Below are the code and all the weights of a small trained network. Each question names an input and a class and asks about switching units off, where a switched-off unit gives its printed mean instead of its output.

import numpy as np


def w(rows, s, z=0):
    codes = np.array(rows[::2]) - 128.0
    scale = np.full(codes.shape[1], s)
    scale[-1] = z or s
    return codes * scale


def f(y):
    return y / 2 * (1 + np.tanh(0.7978845608 * (y + 0.044715 * y**3)))


def log_softmax(a):
    a = a - a.max(-1, keepdims=True)
    return a - np.log(np.exp(a).sum(-1, keepdims=True))


def net(x, mask):
    res = np.array(x, float).reshape(1, 6) / 4 @ E
    y = f(res @ A[0][:, :-1].T + A[0][:, -1])
    res = res + np.where(mask, y, B[0][:, -1]) @ B[0][:, :-1]
    return log_softmax(res[-1] @ U[:, :-1].T + U[:, -1])


A, B = {}, {}
E = w([
[114,179,119,112,169,163,245,211,110],'x0',
[61,188,110,95,105,106,117,250,159],'x1',
[116,152,180,59,49,162,229,74,63],'x2',
[106,104,2,144,85,215,119,128,243],'x3',
[84,122,111,195,107,197,157,170,139],'x4',
[208,201,89,71,221,181,17,86,172],'x5',
],0.0091)
A[0] = w([
[149,124,137,79,174,82,53,92,160,116],'n1',
[148,131,48,115,124,218,81,119,175,129],'n2',
[144,166,225,71,150,147,145,77,6,185],'n3',
[150,164,69,135,135,203,118,95,193,168],'n4',
[178,141,135,73,143,91,13,143,132,194],'n5',
[103,107,155,133,135,43,169,107,69,216],'n6',
[129,143,132,147,131,146,158,215,74,249],'n7',
[101,140,129,114,133,166,149,225,97,89],'n8',
[169,50,136,78,115,108,121,138,152,136],'n9',
[201,62,103,227,178,159,55,65,140,148],'n10',
[116,129,157,45,109,195,164,30,147,94],'n11',
[131,176,128,189,149,153,190,177,138,98],'n12',
[119,99,135,190,137,113,117,164,172,78],'n13',
[182,218,133,51,249,114,107,167,111,180],'n14',
[115,106,119,183,176,100,147,188,138,254],'n15',
[90,61,120,80,96,153,185,163,128,28],'n16',
],0.011,0.0043)
B[0] = w([
[113,148,180,69,103,109,100,39,116,209],'n1',
[83,152,77,131,117,157,118,159,130,235],'n2',
[183,109,180,101,179,57,249,183,176,244],'n3',
[117,152,45,161,83,178,51,175,159,226],'n4',
[110,155,147,58,125,155,81,77,66,230],'n5',
[183,86,159,157,171,155,117,153,72,204],'n6',
[124,73,124,130,165,145,97,129,56,199],'n7',
[81,103,117,167,189,134,74,133,107,180],'n8',
[82,125,116,149,140,114,129,62,122,145],'n9',
[26,51,110,158,120,74,114,113,144,249],'n10',
[150,103,111,161,103,102,164,201,121,196],'n11',
[90,120,136,116,121,109,86,122,51,177],'n12',
[110,133,110,165,155,115,126,185,151,159],'n13',
[172,185,207,41,125,169,146,126,77,242],'n14',
[117,118,111,148,168,161,104,155,76,188],'n15',
[85,173,109,93,113,143,120,47,107,170],'n16',
],0.011,0.016)
U = w([
[88,134,155,82,98,100,127,45,134,98],'0',
[232,147,200,73,132,128,190,207,103,181],'1',
[80,89,102,251,125,98,117,212,137,70],'2',
[137,179,83,148,65,183,147,192,240,9],'3',
[101,173,123,90,89,223,76,131,96,178],'4',
],0.011,0.0015)

Each question gives the input, the list of numbers given to net, and the class t.
The units are the neurons (one row each of A and B). Each row of codes is followed by its name. A weight is (code - 128) times the scale printed after its matrix; where a second scale follows, it is the last column's (A, B and U).
mask holds one flag per neuron, in row order. A switched-off neuron (its flag False) gives its mean, the last column of its row in B, instead of its output. The means were averaged over made-up inputs and are rounded, as every weight is.
A unit's drop is (log p(t) with every unit on - log p(t) with that unit switched off) / (log p(t) with every unit on - log p(t) with every unit switched off).
The circuit of an input: a set's keep is (log p(t) with only the set's units on - log p(t) with every unit switched off) / (log p(t) with every unit on - log p(t) with every unit switched off). Starting from the 12 units with the biggest drops (on a tie, the unit counted first), units are removed one at a time, each time the one whose removal leaves the highest keep (on an exact tie, the one counted first), for as long as the keep stays at least 0.8.
circuit, biggest first: the units of the circuit, biggest drop first
top k neurons: the k neurons with the biggest drops, biggest first
drop of u: that unit's drop, to one decimal
input [-4,-5,-6,4,3,4], class 2: circuit, biggest first -> (n10)
input [-7,5,1,0,3,-3], class 2: top 3 neurons -> (n14; n5; n1)
input [8,7,-5,-5,-1,-4], class 4: top 4 neurons -> (n14; n3; n10; n8)
input [4,-8,-5,2,-4,3], class 0: top 2 neurons -> (n10; n1)
input [7,-4,3,3,0,-1], class 2: top 4 neurons -> (n14; n5; n1; n11)
input [-8,0,-3,3,-3,6], class 0: top 4 neurons -> (n10; n1; n15; n9)
input [-6,-7,8,3,-2,4], class 2: top 3 neurons -> (n11; n14; n10)
input [-4,2,-8,-6,-2,6], class 0: top 2 neurons -> (n1; n10)
input [-8,4,8,7,0,-7], class 0: top 3 neurons -> (n16; n4; n2)
input [0,2,-4,-7,7,5], class 1: top 3 neurons -> (n4; n14; n2)
input [-7,-8,-7,3,6,7], class 2: top 3 neurons -> (n10; n4; n14)
input [-6,-7,-6,5,-3,5], class 0: top 3 neurons -> (n10; n1; n5)
input [8,-6,5,6,0,-1], class 2: top 4 neurons -> (n14; n11; n5; n1)
input [-3,-7,-7,-2,0,8], class 0: circuit, biggest first -> (n1)
input [5,5,8,2,2,0], class 2: top 3 neurons -> (n14; n5; n8)
input [-5,-8,-2,5,3,2], class 2: drop of n10 -> 0.5
input [0,-8,-7,-7,1,2], class 0: drop of n10 -> 3.4
input [-3,3,0,1,-6,-3], class 0: drop of n9 -> 0.1
